Below is a small trained network, with its code and all its weights. Each question gives an input and a class and asks what happens when units are switched off, that is, made to give their printed mean instead of their output.

import numpy as np


def w(rows, s, z=0):
    codes = np.array(rows[::2]) - 128.0
    scale = np.full(codes.shape[1], s)
    scale[-1] = z or s
    return codes * scale


def norm(h):
    return h / np.sqrt((h * h).mean(-1, keepdims=True) + 1e-5)


def f(y):
    return y / 2 * (1 + np.tanh(0.7978845608 * (y + 0.044715 * y**3)))


def log_softmax(a):
    a = a - a.max(-1, keepdims=True)
    return a - np.log(np.exp(a).sum(-1, keepdims=True))


def net(x, mask):
    res = np.array(x, float).reshape(1, 6) / 4 @ E
    u = 0
    for l in range(3):
        y = f(norm(res) @ A[l][:, :-1].T + A[l][:, -1])
        res = res + np.where(mask[u : u + 4], y, B[l][:, -1]) @ B[l][:, :-1]
        u += 4
    return log_softmax(norm(res)[-1] @ U[:, :-1].T + U[:, -1])


A, B = {}, {}
E = w([
[69,135,80],'x0',
[147,152,78],'x1',
[66,80,153],'x2',
[201,151,159],'x3',
[88,254,158],'x4',
[132,109,126],'x5',
],0.0084)
A[0] = w([
[113,203,50,192],'0.n0',
[91,85,92,76],'0.n1',
[231,99,5,3],'0.n2',
[129,92,112,30],'0.n3',
],0.014,0.0033)
B[0] = w([
[41,177,205,244],'0.n0',
[69,86,127,175],'0.n1',
[251,97,192,255],'0.n2',
[105,147,106,130],'0.n3',
],0.016,0.0048)
A[1] = w([
[123,248,39,89],'1.n0',
[119,109,102,5],'1.n1',
[161,130,196,67],'1.n2',
[128,104,101,67],'1.n3',
],0.015,0.002)
B[1] = w([
[7,113,164,168],'1.n0',
[109,125,138,108],'1.n1',
[223,143,113,253],'1.n2',
[92,114,151,117],'1.n3',
],0.02,0.0042)
A[2] = w([
[167,101,250,172],'2.n0',
[114,129,91,253],'2.n1',
[110,217,60,126],'2.n2',
[49,95,172,204],'2.n3',
],0.013,0.0012)
B[2] = w([
[227,191,167,254],'2.n0',
[154,160,41,128],'2.n1',
[83,195,63,139],'2.n2',
[254,196,33,248],'2.n3',
],0.0095,0.0063)
U = w([
[200,116,140,255],'0',
[52,26,66,10],'1',
[6,185,127,95],'2',
],0.016,0.0029)

Each question gives the input, the list of numbers given to net, and the class t.
The units are the neurons (one row each of A and B). Each row of codes is followed by its name. A weight is (code - 128) times the scale printed after its matrix; where a second scale follows, it is the last column's (A, B and U).
mask holds one flag per neuron, layer by layer. A switched-off neuron (its flag False) gives its mean, the last column of its row in B, instead of its output. The means were averaged over made-up inputs and are rounded, as every weight is.
A unit's drop is (log p(t) with every unit on - log p(t) with that unit switched off) / (log p(t) with every unit on - log p(t) with every unit switched off).
The circuit of an input: a set's keep is (log p(t) with only the set's units on - log p(t) with every unit switched off) / (log p(t) with every unit on - log p(t) with every unit switched off). Starting from all 12 units, units are removed one at a time, each time the one whose removal leaves the highest keep (on an exact tie, the one counted first), for as long as the keep stays at least 0.8.
circuit, biggest first: the units of the circuit, biggest drop first
top k neurons: the k neurons with the biggest drops, biggest first
drop of u: that unit's drop, to one decimal
input [-5,-3,7,-3,-7,4], class 1: top 2 neurons : 0.n2, 1.n2
input [4,0,2,0,2,7], class 2: circuit, biggest first : 0.n2
input [-4,0,-1,-7,-4,5], class 1: circuit, biggest first : 0.n0, 0.n1, 1.n2
input [-4,-6,-2,-8,-2,-4], class 1: circuit, biggest first : 0.n2, 0.n0, 1.n2
input [4,3,5,-4,1,5], class 1: circuit, biggest first : 2.n0, 0.n1
input [-6,-5,-5,0,7,-4], class 2: circuit, biggest first : 0.n2, 1.n0
input [2,-1,2,-1,-7,-1], class 1: top 2 neurons : 0.n0, 0.n1
input [-1,-3,4,-5,-1,-6], class 1: top 2 neurons : 0.n2, 2.n0
input [6,2,-1,-6,-7,0], class 1: top 3 neurons : 2.n0, 0.n1, 1.n2
input [8,3,-1,-5,-6,1], class 1: top 2 neurons : 0.n1, 2.n0
input [-2,4,-5,-1,8,0], class 2: drop of 0.n2 : 0.1
input [4,4,-5,5,3,-7], class 2: drop of 0.n2 : 0.1
input [5,3,-6,-7,2,-5], class 2: drop of 1.n2 : 0.0
input [4,-8,3,-2,-5,3], class 1: top neuron : 0.n2
